Below is a small trained network, with its code and all its weights. Each question gives an input and a target symbol and asks what happens when units are switched off, that is, made to give their printed mean instead of their output.

import numpy as np


def w(rows, s, z=0):
    codes = np.array(rows[::2]) - 128.0
    scale = np.full(codes.shape[1], s)
    scale[-1] = z or s
    return codes * scale


def norm(h):
    return h / np.sqrt((h * h).mean(-1, keepdims=True) + 1e-5)


def f(y):
    return y / 2 * (1 + np.tanh(0.7978845608 * (y + 0.044715 * y**3)))


def softmax(a):
    e = np.exp(a - a.max(-1, keepdims=True))
    return e / e.sum(-1, keepdims=True)


def log_softmax(a):
    a = a - a.max(-1, keepdims=True)
    return a - np.log(np.exp(a).sum(-1, keepdims=True))


def net(x, mask):
    ids = ['ΓΔΘΠΦαβεζλμξτω'.index(c) for c in x.split()]
    T = len(ids)
    res = E[ids] + P[:T]
    r = norm(res)
    for j in range(3):
        rows = slice(2 * j, 2 * j + 2)
        q, k, v = (r @ M[0][rows].T for M in (Q, K, V))
        z = softmax(np.where(np.tri(T) > 0, q @ k.T / 2**0.5, -1e9)) @ v
        o = O[0][rows]
        res = res + np.where(mask[j], z, o[:, -1]) @ o[:, :-1]
    y = f(norm(res) @ A[0][:, :-1].T + A[0][:, -1])
    res = res + np.where(mask[3:7], y, B[0][:, -1]) @ B[0][:, :-1]
    return log_softmax(norm(res)[-1] @ U[:, :-1].T + U[:, -1])


Q, K, V, O, A, B = {}, {}, {}, {}, {}, {}
E = w([
[115,130,115,112,105],'Γ',
[63,221,132,110,155],'Δ',
[146,113,104,124,116],'Θ',
[166,109,105,124,130],'Π',
[62,102,95,129,135],'Φ',
[182,181,116,99,231],'α',
[86,66,138,110,103],'β',
[9,62,22,134,230],'ε',
[199,132,122,120,194],'ζ',
[157,133,109,119,125],'λ',
[132,126,68,131,101],'μ',
[234,64,132,127,202],'ξ',
[121,141,122,100,114],'τ',
[156,133,107,119,125],'ω',
],0.013)
P = w([
[82,112,228,196,120],'0',
[220,144,58,20,96],'1',
[202,141,85,15,125],'2',
[209,130,93,9,160],'3',
[191,119,109,7,178],'4',
[185,113,117,6,205],'5',
[167,122,132,1,223],'6',
[149,105,101,15,219],'7',
],0.0043)
Q[0] = w([
[118,103,162,245,107],'H1',
[186,179,150,124,17],'H1',
[123,124,92,2,171],'H2',
[153,200,79,131,104],'H2',
[122,98,101,31,166],'H3',
[182,127,148,135,12],'H3',
],0.012)
K[0] = w([
[179,150,56,152,40],'H1',
[121,121,71,8,123],'H1',
[120,182,191,249,166],'H2',
[143,170,104,143,145],'H2',
[107,79,229,122,165],'H3',
[142,110,98,76,126],'H3',
],0.015)
V[0] = w([
[126,53,88,158,121],'H1',
[87,159,91,162,168],'H1',
[139,88,117,7,167],'H2',
[83,136,114,131,136],'H2',
[151,108,110,194,144],'H3',
[100,161,196,180,114],'H3',
],0.021)
O[0] = w([
[131,46,134,105,148,164],'H1',
[78,163,88,135,177,119],'H1',
[143,121,158,11,123,1],'H2',
[80,95,149,126,132,138],'H2',
[130,138,120,124,200,100],'H3',
[156,125,74,55,102,206],'H3',
],0.013,0.0066)
A[0] = w([
[46,42,62,172,97,79],'N1',
[128,122,68,106,199,67],'N2',
[100,83,253,129,230,115],'N3',
[148,106,222,64,65,253],'N4',
],0.011,0.0037)
B[0] = w([
[181,44,101,66,43,237],'N1',
[197,152,62,2,61,179],'N2',
[137,200,69,252,225,202],'N3',
[103,173,254,236,132,253],'N4',
],0.0083,0.0053)
U = w([
[35,108,150,132,249,90],'Γ',
[123,96,84,106,95,142],'Δ',
[139,56,225,52,130,156],'Θ',
[220,149,145,134,181,114],'Π',
[203,210,153,87,178,166],'Φ',
[159,101,115,163,149,29],'α',
[31,192,98,164,75,72],'β',
[225,152,199,160,212,117],'ε',
[140,179,140,115,13,80],'ζ',
[67,86,219,225,102,253],'λ',
[51,254,179,81,142,186],'μ',
[80,69,42,55,170,153],'ξ',
[191,150,100,188,131,41],'τ',
[194,148,105,181,131,43],'ω',
],0.0079,0.004)

Each question gives the input, a string of symbols that net reads in full, and the target symbol t.
The units are the heads (2 rows each of Q, K, V and O) and the neurons (one row each of A and B). Each row of codes is followed by its name. A weight is (code - 128) times the scale printed after its matrix; where a second scale follows, it is the last column's (O, A, B and U).
mask holds one flag per unit, heads first, then neurons. A switched-off unit (its flag False) gives its mean, the last column of its rows in O or B, instead of its output. The means were averaged over made-up inputs and are rounded, as every weight is.
A unit's drop is (log p(t) with every unit on - log p(t) with that unit switched off) / (log p(t) with every unit on - log p(t) with every unit switched off).
The circuit of an input: a set's keep is (log p(t) with only the set's units on - log p(t) with every unit switched off) / (log p(t) with every unit on - log p(t) with every unit switched off). Starting from all 7 units, units are removed one at a time, each time the one whose removal leaves the highest keep (on an exact tie, the one counted first), for as long as the keep stays at least 0.8.
circuit, biggest first: the units of the circuit, biggest drop first
unit that matters most: the unit with the biggest drop
k most important neurons: the k neurons with the biggest drops, biggest first
which heads matter: for each layer, one digit per head in row order, 1 if its drop is at least 0.15 and else 0, layers parted by /
input β Γ ε Γ, target ξ: unit that matters most	H1
input Φ Φ τ ε β Π α, target ξ: which heads matter	100
input α Φ β ξ Θ, target μ: circuit, biggest first	(H1 H2)
input Φ α β ε ξ ε ζ Θ, target ξ: which heads matter	100
input ε Δ Γ ζ Φ ω α β, target Γ: circuit, biggest first	(H1 H3 H2)
input ζ μ Θ, target Φ: circuit, biggest first	(H2 H3)
input μ Δ β ω Φ, target λ: which heads matter	001
input β β τ, target λ: 3 most important neurons	(N4 N2 N1)
input Γ β Γ, target λ: which heads matter	101
input Δ Π Γ, target β: circuit, biggest first	(H1 H2)
input τ ω β α ω, target ζ: which heads matter	001
input Δ ζ Π τ, target β: which heads matter	110
input β β β λ μ β β μ, target λ: which heads matter	111
input β ε β Π ε α Φ ω, target Θ: which heads matter	010
input ε β τ Δ ω μ Θ, target Γ: circuit, biggest first	(H1)
input ξ τ τ β α Θ, target ε: circuit, biggest first	(H3 H2 N3)
input α β Δ ζ β, target μ: which heads matter	110
input μ ε τ, target λ: which heads matter	011
input β β ξ ζ ω α λ, target Θ: which heads matter	010
input Φ λ β τ Π β ω τ, target ξ: circuit, biggest first	(H1)
input Δ ε Γ, target ξ: 2 most important neurons	(N4 N1)
